(in the rows, 128 means zero)
Each row of numbers stands for one thing and depends on some of the facts below. Use the named rows to name the rest.

Facts:
[brekir traplorer plupi sutrek driba klupli flifen skolon grilok bagrebor damel bazas sevek fakli buster bripler gostus fopla desem suziplo ruskis digros filur druplofle mede retrar mebru bugel dreles mufus stegru fesos guguk lize flusam nabezar flidun plokos sastim lupide gritrivi kledu legak drinu deza mufon gili dragrizuk kludras trasulan mugra manen tevis pidribra gradrum vefam masir gatubruk] Θ a
[klapor drato gruretol zosa naskun bopor pusen tobes kupi plusa bruga zatul tabrun bredri gribok klisuk tirem skeklu koti kledus suflal votrek gubrum brosak noflim liplok tulor sutrol] Θ d
[bosto skosagre pitrur drifi ploskedem mepen fugan studrik loflan fozore klegofe fuluge pibok datras skebam drolek gigrebi gadre fali gadin neski bresen fina didrasus klenel leflin flaken plugom komas baski flason flatro nosto gubi pleplok kiplar bizizar] Θ b
[geston dridrevom vifam pugaklol dimum rebri muskir nozul rerik muplir tromum viduka gristum dopuvas ploge mogror vofer brufir klolo brukles zuklol sutrim senu zibo zesam stester fipubul brudofa pogi gratur vadri renu breplesuk] Θ c
Ξ:
brekir datras dimum kledus
dridrevom flatro
pitrur nabezar
nozul plusa skebam
flifen liplok
fugan gradrum
viduka sutrim muskir
damel fopla lize breplesuk grilok bripler desem gostus
dopuvas neski klapor mede
tobes bagrebor skosagre
ruskis gruretol loflan
digros geston kledu
gigrebi zuklol
bruga pibok
zatul gubrum pusen studrik gristum traplorer
mebru flaken fina mogror
bugel didrasus driba suziplo klegofe tabrun fali kiplar drato zibo sastim
bredri manen nosto vadri plupi
gribok ploge fakli sutrol
klenel lupide fozore brudofa
koti tromum
plokos gratur naskun
klolo baski
votrek brukles
flason mufus tirem gadin
legak pugaklol trasulan
deza klisuk ploskedem druplofle
kludras muplir bosto tulor flusam kupi
masir stester vefam buster zosa brosak fuluge
{brekir dimum datras kledus} κ flidun
{klapor dopuvas mede neski} κ drinu
{traplorer studrik gristum pusen zatul gubrum} κ mepen
{bosto muplir kupi flusam kludras tulor} κ gili
{plupi bredri nosto manen vadri} κ plugom
{geston digros kledu} κ leflin
{dridrevom flatro} κ renu
{drato driba klegofe suziplo fali bugel tabrun didrasus sastim zibo kiplar} κ drifi
{gruretol loflan ruskis} κ retrar
{skosagre bagrebor tobes} κ pleplok
{pitrur nabezar} κ bresen
{pugaklol legak trasulan} κ komas
{ploskedem druplofle klisuk deza} κ suflal
{muskir viduka sutrim} κ gatubruk
{nozul skebam plusa} κ vofer
{klupli} κ sutrek
{flifen liplok} κ tevis
{fugan gradrum} κ rerik
{fozore klenel lupide brudofa} κ skolon
{zosa fuluge buster brosak stester vefam masir} κ fipubul
{tromum koti} κ bopor
{grilok damel bripler gostus fopla desem lize breplesuk} κ bizizar
{pibok bruga} κ gritrivi
{bazas} κ zesam
{naskun plokos gratur} κ pogi
{fakli ploge gribok sutrol} κ senu
{drolek} κ filur
{gigrebi zuklol} κ dragrizuk
{gadre} κ stegru
{mogror mebru fina flaken} κ mufon
{dreles} κ sevek
{mufus gadin tirem flason} κ gubi
{guguk} κ vifam
{skeklu} κ fesos
{klolo baski} κ pidribra
{votrek brukles} κ brufir
{noflim} κ mugra

Known rows:
[128 130 124 125 128 132 133 128 130 128 127 131 129 127 128 126 128 123
 126 128 127 124 128 122 130 131 126 123 105 133 122 121 127 124 130 131
 130 128 127 126 127 130 123] -> gratur
[129 125 129 128 127 125 134 124 126 127 128 123 127 122 121 134 130 128
 131 126 135 127 126 128 122 128 125 132 168 128 123 118 130 140 128 119
 120 127 127 130 130 123 131] -> pidribra
[134 130 123 122 129 133 130 126 132 127 124 131 128 126 126 132 128 132
 125 127 119 123 132 122 131 127 130 122  86 135 119 116 130 123 129 127
 134 127 122 124 129 133 120] -> pitrur
[127 129 127 128 129 130 131 130 128 128 127 130 130 129 129 123 128 123
 127 128 130 128 127 125 130 131 127 125 118 130 127 128 127 124 129 132
 129 128 129 127 126 130 126] -> muskir
[129 128 128 131 127 126 126 126 132 129 133 124 126 125 127 131 127 132
 130 127 129 128 125 124 124 130 129 129 113 133 125 129 125 130 127 123
 122 128 129 131 130 129 130] -> guguk
[130 128 127 127 130 129 125 130 128 128 126 131 129 131 129 127 129 131
 127 129 126 129 128 128 130 126 132 125 109 129 128 130 129 124 128 130
 131 127 128 127 128 134 128] -> skosagre
[131 132 124 124 135 117 129 125 124 129 125 118 121 124 121 134 131 128
 126 127 127 131 125 130 122 139 132 141 182 124 133 130 128 127 128 119
 121 129 118 134 132 133 133] -> mepen
[124 131 127 133 137 120 123 134 122 132 128 122 124 135 132 119 127 121
 124 131 130 139 122 131 128 142 129 138 168 118 150 150 123 116 128 130
 123 131 125 134 128 138 135] -> gristum
[119 126 133 140 130 114 108 140 117 131 134 131 132 144 131 119 131 127
 131 131 133 145 121 138 132 123 140 143 187 103 159 169 131 124 123 150
 136 126 137 138 127 124 137] -> kiplar
[128 126 126 126 125 132 128 127 129 128 123 130 127 128 132 126 126 124
 126 128 123 123 130 127 129 128 128 124  93 131 122 125 127 125 128 128
 133 130 129 124 128 129 122] -> plusa
[127 128 128 125 127 124 137 124 126 127 128 125 128 121 122 130 133 120
 129 126 137 124 125 127 122 132 126 131 170 130 120 121 130 137 129 125
 121 128 130 130 127 123 131] -> vofer
[130 131 122 122 128 134 135 126 132 127 126 131 128 124 127 128 127 124
 125 127 124 121 130 120 131 131 125 121  94 135 118 115 128 123 130 130
 132 128 123 125 127 130 119] -> dridrevom
[116 132 149 142 129 123 103 136 117 129 142 131 132 139 149 117 127 143
 132 132 146 147 124 147 131 125 130 132 147 105 170 160 124 135 131 131
 126 129 141 136 126 123 154] -> gostus
[129 124 129 128 127 125 134 124 126 127 127 124 127 122 122 134 130 127
 131 125 136 127 126 127 122 127 125 131 161 129 122 118 130 140 128 119
 120 127 128 130 130 124 131] -> drinu
[127 124 130 133 129 129 125 132 126 129 128 129 130 133 131 125 126 129
 129 129 132 134 126 127 129 126 127 127 124 126 134 133 126 128 128 127
 126 128 131 128 129 132 130] -> mede
[128 130 124 125 128 132 133 128 130 128 127 131 129 127 128 126 128 124
 126 128 127 124 129 122 130 131 126 123 108 133 123 122 127 123 130 131
 130 128 126 126 127 130 123] -> zuklol
[125 124 130 132 126 128 124 131 125 129 125 129 128 132 135 121 127 123
 128 130 130 130 126 132 128 127 130 127 116 125 131 138 127 127 127 131
 129 130 136 126 127 130 130] -> sutrol
[130 132 118 125 127 127 121 129 130 127 128 134 129 130 124 134 127 130
 127 126 115 124 131 120 134 125 135 132 108 122 130 128 133 120 126 143
 146 125 119 130 132 123 115] -> didrasus
[127 129 128 125 127 124 137 124 126 127 128 125 128 121 122 130 133 121
 129 126 137 125 125 128 122 133 126 132 171 129 121 120 130 137 129 125
 121 128 130 130 127 123 131] -> brufir
[112 125 137 146 130 111 108 143 112 132 137 131 134 146 135 110 132 118
 132 132 144 151 116 141 131 127 136 147 222  98 168 181 128 126 123 155
 131 127 144 141 124 121 143] -> zibo
[119 125 129 137 125 120 113 136 121 130 131 131 130 138 133 120 127 121
 130 129 128 135 124 134 131 125 135 140 157 109 148 158 130 124 124 148
 139 128 135 134 128 119 128] -> tabrun

Which thing is each row?
No name comes twice in this set of rows, the named rows included.
[127 138 134 127 127 136 116 125 130 126 136 134 128 125 141 131 123 146
 127 127 127 127 134 129 133 127 126 121  68 124 141 118 126 131 134 124
 135 128 123 129 130 122 131] : fopla
[126 120 131 136 128 128 123 134 123 130 126 130 131 135 134 122 127 128
 130 129 138 136 123 126 128 125 129 126 122 125 136 136 126 130 128 128
 124 127 137 128 128 134 133] : plupi
[130 126 129 124 127 123 132 125 126 127 126 126 128 123 121 134 134 129
 129 126 133 126 126 129 122 128 131 131 157 130 120 122 131 137 128 122
 123 126 129 130 129 127 131] : gubi
[125 124 128 131 127 129 128 132 125 129 126 133 132 131 132 120 130 121
 128 128 137 129 123 123 129 130 129 123 112 129 128 131 127 127 129 133
 127 127 136 127 126 133 128] : vadri
[126 125 130 126 124 124 132 124 125 127 125 124 126 122 125 131 131 122
 129 127 133 124 127 133 121 129 128 133 159 128 120 125 130 139 128 123
 123 129 132 129 128 121 130] : bopor
[121 127 131 138 129 117 110 138 119 130 133 132 132 141 130 121 131 127
 130 130 130 142 123 135 132 123 139 141 173 107 154 162 131 123 123 149
 138 126 134 136 128 124 133] : fali
[126 124 130 126 124 124 132 124 125 128 125 125 126 122 126 130 131 121
 130 127 134 123 126 132 121 129 128 132 154 129 119 124 130 139 127 122
 123 129 133 128 128 122 130] : suflal
[125 129 125 133 128 121 114 135 124 129 131 132 131 137 128 126 129 128
 129 128 124 135 126 129 133 124 137 137 146 113 144 149 132 122 124 147
 141 125 128 134 130 124 126] : klegofe
[119 134 144 137 129 128 108 132 122 128 140 132 131 135 146 122 126 144
 130 131 139 140 127 141 131 126 129 128 121 112 161 146 124 134 132 129
 129 128 135 134 128 123 146] : bripler
[129 135 133 127 134 137 126 128 135 128 139 124 130 134 119 128 131 127
 130 131 109 137 132 138 132 124 130 131 112 134 129 154 130 122 126 126
 131 131 124 124 123 126 131] : bosto
[121 135 141 134 128 130 110 131 124 128 139 133 130 132 145 124 125 145
 129 130 136 137 129 138 132 126 128 126 108 115 155 139 125 133 132 128
 131 128 132 132 128 123 142] : grilok
[131 124 128 125 126 124 132 125 125 127 124 128 129 123 122 133 134 128
 129 126 136 125 125 125 122 127 132 128 141 132 117 118 132 139 128 122
 123 125 132 129 129 129 130] : plugom
[128 130 122 125 126 119 125 126 126 127 130 128 128 124 117 138 132 128
 130 124 126 125 128 125 126 126 135 140 171 120 127 127 135 133 125 137
 136 124 122 135 132 116 123] : drifi
[128 125 125 126 125 132 128 127 129 128 123 130 127 128 132 126 126 124
 126 128 124 123 129 126 129 127 128 123  88 132 121 124 127 126 128 128
 132 129 130 124 128 129 122] : klisuk
[113 123 136 145 126 113 106 141 114 132 134 130 131 145 137 113 129 119
 132 132 137 146 119 143 130 124 137 145 197  99 163 178 129 126 122 151
 135 128 144 137 126 119 139] : drato

Now the same things, written a new way:
Some rows with their names:
[121 162 128 140 107 140 113  88 117 106 143 132 143 128 134 137 133 112
 133 109 106  99 101 101 106 124 128 100 105 170 104  84] -> klolo
[148 160 142 132 107 135 118  87 112 124 136 123 137 140 135 128 134 111
 133 112 114 102  98  94 116 143 140 106 111 150 110 101] -> datras
[172  83 155 104  84  88 122  80 162 138 101  49 163 121 108 104 145 112
 132 130 147  71  33  73 145 165 173 111 138 110 137 113] -> kiplar
[141 144 123 105  99 142 120  81 122 121 122 113 144 128 130 121 122 115
 125 121 120  93  89  97 109 138 138 106 121 140 110  95] -> tirem
[143 155 140 120 102 165 115  74 101 124 121 113 144 124 138 134 115 120
 136 101 110 108 106 128 106 132 122 112 114 175  76  78] -> zatul
[131 121 143 138  96 130 120  81 136 119 123  75 161 133 128 131 118 124
 121 112 133  84  63  89 131 142 133 106 126 128 110 100] -> suziplo
[145 172 126 151 104 153 123  84 101 109 120 115 154 145 150 144 124 120
  97  90 124 115  95 102 110 115 111  94  89 150 109  84] -> kludras
[126 149 130 131 103 134 115  89 124 110 138 124 147 125 129 134 136 110
 131 113 107  93  93  97 108 129 133 101 109 164 111  87] -> sutrim
[130 169 119 122 108 155 115  78 108 112 131 128 139 133 141 128 117 119
 128 111 115 103 105 106 106 127 128 103 114 152  96  88] -> bruga
[128 168 119 122 109 155 116  81 108 115 133 129 138 133 140 127 116 117
 129 113 115 103 106 105 104 127 127 104 115 152  98  91] -> gribok
[159  98 155 103  82 124 121  85 137 132 113  85 162 109 109 132 145 107
 130 113 111  84  69 106 114 149 142 114 117 168 110  82] -> gristum
[147 131 124  96  94 136 122  81 129 125 116 104 147 125 124 119 125 113
 122 125 123  88  81  92 111 142 143 108 125 134 117  97] -> kledus
[138 138 127 116  92 138 127  74 129  86 139 115 146 124 111 148 178 113
 131 134 124  74  90 102 125 140 128  98  98 136  83  89] -> fipubul
[132 149 136 134 100 150 124  86 114 116 135 114 148 140 133 146 121 119
 113 108 113  96  93  97 113 140 124 106 110 145 108  93] -> gradrum
[175 132 166 123  81 156 124  77 116 117 139 105 151 128 122 145 163 127
 142 120 126 105  88 104 120 146 140 103 103 145  77  95] -> mepen
[134 128 149 131  92 152 128  92 121 114 117 107 156 142 125 155 146 122
 115 130 125 101  86  92 109 140 128 105 112 123  99  99] -> guguk
[146 131 144 124  80 164 130  84 123 104 149 112 155 135 120 155 150 130
 118 128 128  95  85  85 114 139 127  97 104 121  93 100] -> flidun
[151 140 153 130  99 137 121  90 119 120 116 113 146 142 128 138 161 117
 135 132 129 107  90  93 114 143 146 105 112 130 102 105] -> drolek
[148 131 144 125  80 163 130  81 123 102 148 110 157 136 121 157 151 132
 117 126 128  95  83  87 116 139 128  97 104 121  92  98] -> pidribra
[138 124 133 113  94 121 120  91 137 118 129 110 152 120 117 127 142 105
 127 122 113  84  78  87 111 140 142 104 116 152 125  93] -> mogror
[143 133 136 122  83 147 121  83 133  94 150 119 155 121 117 144 165 123
 134 131 124  93  82  88 111 129 137  91 102 140  94  91] -> vifam

Name these rows:
No name comes twice in this set of rows, the named rows included.
[113 159 138 164 111 150 114  80 117 108 138  99 151 140 144 139 108 129
 129 101 124  99  88 102 125 127 118 102 117 146  91  93] : bugel
[137 135 139 124  95 144 127  89 121 122 132 108 150 137 127 143 124 115
 112 114 114  91  86  91 113 145 127 109 115 139 116  97] : fakli
[119 161 128 138 107 140 114  91 117 107 145 133 142 127 133 135 132 110
 134 110 105  99 102  99 104 125 126 101 107 170 105  87] : dopuvas
[175 121 166 114  91 131 122  81 119 141 113  90 150 126 122 129 141 111
 135 106 116  96  82 111 122 157 146 117 116 160 103  92] : studrik
[147 105 131 101  91 115 117  73 151 126 104  63 161 118 118 105 123 119
 129 126 144  77  49  88 131 145 154 107 139 117 118 101] : tabrun
[133 137 131 122  98 127 117  88 130 113 133 116 150 122 123 131 139 109
 128 117 111  89  85  92 110 135 137 103 113 158 117  89] : muskir
[174  34 156  78  63  84 134  81 184 144  87  17 183 115  88 112 142 112
 104 138 152  50   4  62 146 177 171 115 147  85 155 114] : sastim
[119 167 111 122 108 157 100  67 111 117 129 131 135 141 144 146 125 128
 119 102 109 108  94 107 116 119 157  94 120 146  98  80] : bredri
[149 124 115  81 102 117 130  66 131 116  97  89 141 127 113 121 146 101
 115 130 126  60  80 109 131 160 139 116 122 123 108  95] : zosa
[146 134 146 121  92 114 118  82 131 101 124 111 176 128 119 132 133 127
 126 129 112  84  72  98 102 154 155 114 110 144 137  88] : breplesuk
[122 166 124 136 116 145 129  73 103 102 126 118 134 147 132 152 134 109
 112 107 110  77 111 119 127 148 107 112 103 145  87  89] : masir
[156 112 117  73  97 110 133  66 137 120  92  81 144 124 107 119 149 100
 112 133 130  55  72 105 134 164 144 117 125 117 114  96] : brosak
[170  84 164  97  75 133 133  83 134 143 104  67 167 121 107 140 133 113
 111 112 119  81  61 103 121 163 138 120 122 142 113  91] : traplorer
[163 140 135 131  79 160 132  81 118  98 130 105 164 138 130 153 156 132
 101 115 140 107  78  88 116 124 122  88  88 121  98  92] : gili
[149 143 141 112  97 158 118  75 108 128 116 104 147 122 133 131 119 119
 133 104 114 102  98 124 108 137 128 114 116 168  82  80] : gubrum

The same things again, as new rows of numbers:
Named rows:
[142 122 137 111 148 125 109 149 146 104 103 132 116 131 115 134 102 144
 138  94 152 125 120 173 129 146 143 126 134 151 110 143 126 123 142 110
 133] -> fozore
[142 118 152 107 151 143 157 114 133 140 133 123 110 137 113 117 148 123
 115 133 112 122 130  70 160 118 137 151 122 135 139 109 127 144  97 133
 165] -> skolon
[150  93 113 147 183 150 129 138  80 130 120  96 172  91 188 199  82 109
 110 167 137 131 175 135 112 125  84 141 147 102 146  97 125 151 193 147
 123] -> klenel
[107 140 132 132 116 144 125 123 132 118 132 132 115 128 143 119 130 112
 154 148 149 136 130 165 116 113 128 127 155 119 124 143 129 136 139 127
 122] -> geston
[142 118 151 107 150 143 157 114 133 140 133 122 109 137 113 116 149 123
 114 132 112 121 131  70 161 118 139 150 122 135 141 109 127 143  97 132
 164] -> drinu
[126  96  90 157 153 156 157 119  64 164 134 112 187  91 191 189 127 113
  99 165 132 149 145 120 118 128  72 121 160  85 144 111 149 131 168 158
 101] -> tobes
[116 152 154 126 134  41 136 176 174  81 100 153 132 139 112  96 193 154
 185 127  86 116 120 137 131 143 155 110 127 168 117 115 128  81  84 136
  94] -> flusam
[129 109 119 133 129 168 162 106 116 149 130 160 111 155 107 143 153 130
 106 109 117 139 113  92 170 141 114 148 114 123 132 137 163 128 113 159
 147] -> bopor
[112 118 114 161 142 163 138 114  82 135 145 103 158  98 199 167 114  85
 132 201 138 140 172 138 104  96  85 139 167  82 151 109 127 158 176 155
 115] -> nozul
[165 106 102 139 131 157 120 147 178 130 120 162  84 158 104 160 116 127
  75 146  88 118 145 101 166 136 151 162  54  97 122 146 106 154 157 131
 139] -> bizizar
[113 156 128 172 141  93 124 145 124 155 112 103 129 106  63 154  36 121
 136 121 109 157 132 156  95 161 114 155 122 148 109 152 135 158 131 142
 103] -> nosto
[140 121 148 115 142 138 154 111 135 140 135 125 109 141 108 115 147 122
 114 134 106 120 135  65 159 118 135 152 111 134 142 107 127 143  96 139
 160] -> mugra
[136 109 120 140 166 125 149 123  85 158 139  77 184  77 190 161 120 105
 106 190 118 130 167  94 110 107  93 125 154  96 153  81 112 147 152 137
 114] -> flifen
[139 121 149 115 143 139 154 111 134 140 134 124 109 139 108 115 147 124
 115 134 107 122 134  66 158 119 135 152 113 133 141 107 127 144  96 137
 161] -> tevis
[116 131 142 136 117 176 145 102 133 118 141 153  82 165 115 122 142 103
 139 145 123 130 140 109 154 110 126 167 120 118 141 134 143 155 122 157
 160] -> zesam
[146 126 116 130 153 139 117 154 118  93 115 132 126 135 120 149  93 131
 117 113 129 127 142 141 120 137 127 128 126 143 125 144 117 128 136 129
 140] -> gadre
[141 180 171  92  55  73  63 143 142 145 163 138 112 150 109  80 146 165
 161  56 118  95  62 141  94 136 206  92  93 174 136 138 141  94  89  87
 158] -> sastim
[118 185 161 119  36 113  56 133 131 124 171 159  93 167 129  95 138 141
 182  79 131 107  78 178  86 124 191 109 103 151 139 159 155 109 122 112
 157] -> zibo
[134 140 125 113 142 121 137 143 118 121 133 111 139 118 128 113 132 125
 116 134 119 127 130 102 120 120 136 112 142 138 131 128 106 123  96 115
 136] -> klupli
[ 82 144  74 132 129 153 128  98  86 129 139  87 142 142 142  89 142 155
  83  95 152 131 144 141 137 161  90 100 113 116 128 107 130 101 162 168
  54] -> pusen
[137 145 123 138  65 121  86 130  74 170 170 145 156 136 164 155 138 149
 133  85 116 119  85 139  90 143 143  99 107 127 152 134 174  99 143 138
 138] -> tabrun

Rows to name:
No name comes twice in this set of rows, the named rows included.
[128 116 125 171 176  72 159 164  95 111 120 110 199  92 201 174 171 115
 150 212  67 123 188  94 111 115  85 129 146 109 160  60 123 115 142 182
  81] : kludras
[137 152 113  95  88  85 103 168 236 139 117 153  85 137  85  74 158 157
 103 123 106 117  80 143 143 136 210  93  81 119  82 176  78 113 101  57
  99] : gostus
[110 129 128 136 129 155 132 122 113 122 135 121 128 116 167 135 125 101
 147 165 149 138 142 159 113 107 116 130 166 106 131 133 130 144 151 132
 124] : ploge
[129  93  92 150 156 161 158 121  63 163 134 112 186  89 194 189 127 113
 100 165 135 149 142 123 121 126  77 118 166  85 143 113 149 131 169 154
 105] : gribok
[105 159 130 171 144  84 153 130 101 192 137  68 165  73  98 143  66 104
 123 169  93 158 140 103  88 134 104 144 144 125 127 121 122 164 110 141
  95] : manen
[150 150 145 130  91 100  82 133  73 170 181 100 172 110 186 148 127 130
 131 132 102 102 121 102  75 114 147 109 110 122 173  91 137 123 140 127
 149] : suziplo
[ 99 135 125 182 140 101 144 157 113  80 122 147 155 126 188 159 171 105
 184 202  87 130 178 147 111 113  93 140 150 110 147 101 140 118 152 189
  82] : muplir
[137 136 149  94 130 110  99 155 178  91  95 151  87 150  76 102 110 162
 153  60 159 123  92 191 137 158 171 118 124 175  92 166 129 109 117  89
 138] : gadin
[131 105 121 125 134 173 165 109 112 147 128 159 111 153 113 144 155 131
 107 107 122 139 111  96 170 140 117 145 124 124 132 137 164 128 114 154
 149] : suflal
[105 131 117 154 129  78 151 167 134  94 101 178 149 143 134 141 195 153
 168 122  89 135 117 152 137 157 117 111 135 142 119 131 163  75 115 169
  77] : tulor
[139 146 108 103  95  91 107 165 222 145 121 146  97 129 100  88 154 148
  97 139 103 120  94 135 139 132 197  96  85 108  90 165  78 120 110  64
  96] : desem
[148 121  86 134 124 113 123 156 166 167 135 113 145  95 164 145 138 119
  72 201  89 124 140 104 125 113 148 109 100  67 121 128  76 143 153  97
  89] : lize
[ 88 126  60 154 149 168 140  90  46 145 149  67 176 118 185 129 131 134
  64 138 142 134 179 120 127 148  55 108 123  88 151  78 127 119 192 191
  49] : zatul
[129 131 138 111 141 108 133 132 131 139 126 103 143 105 135 113 135 132
 130 136 132 127 124 121 123 122 137 113 146 133 125 116 114 126 113 108
 123] : bagrebor

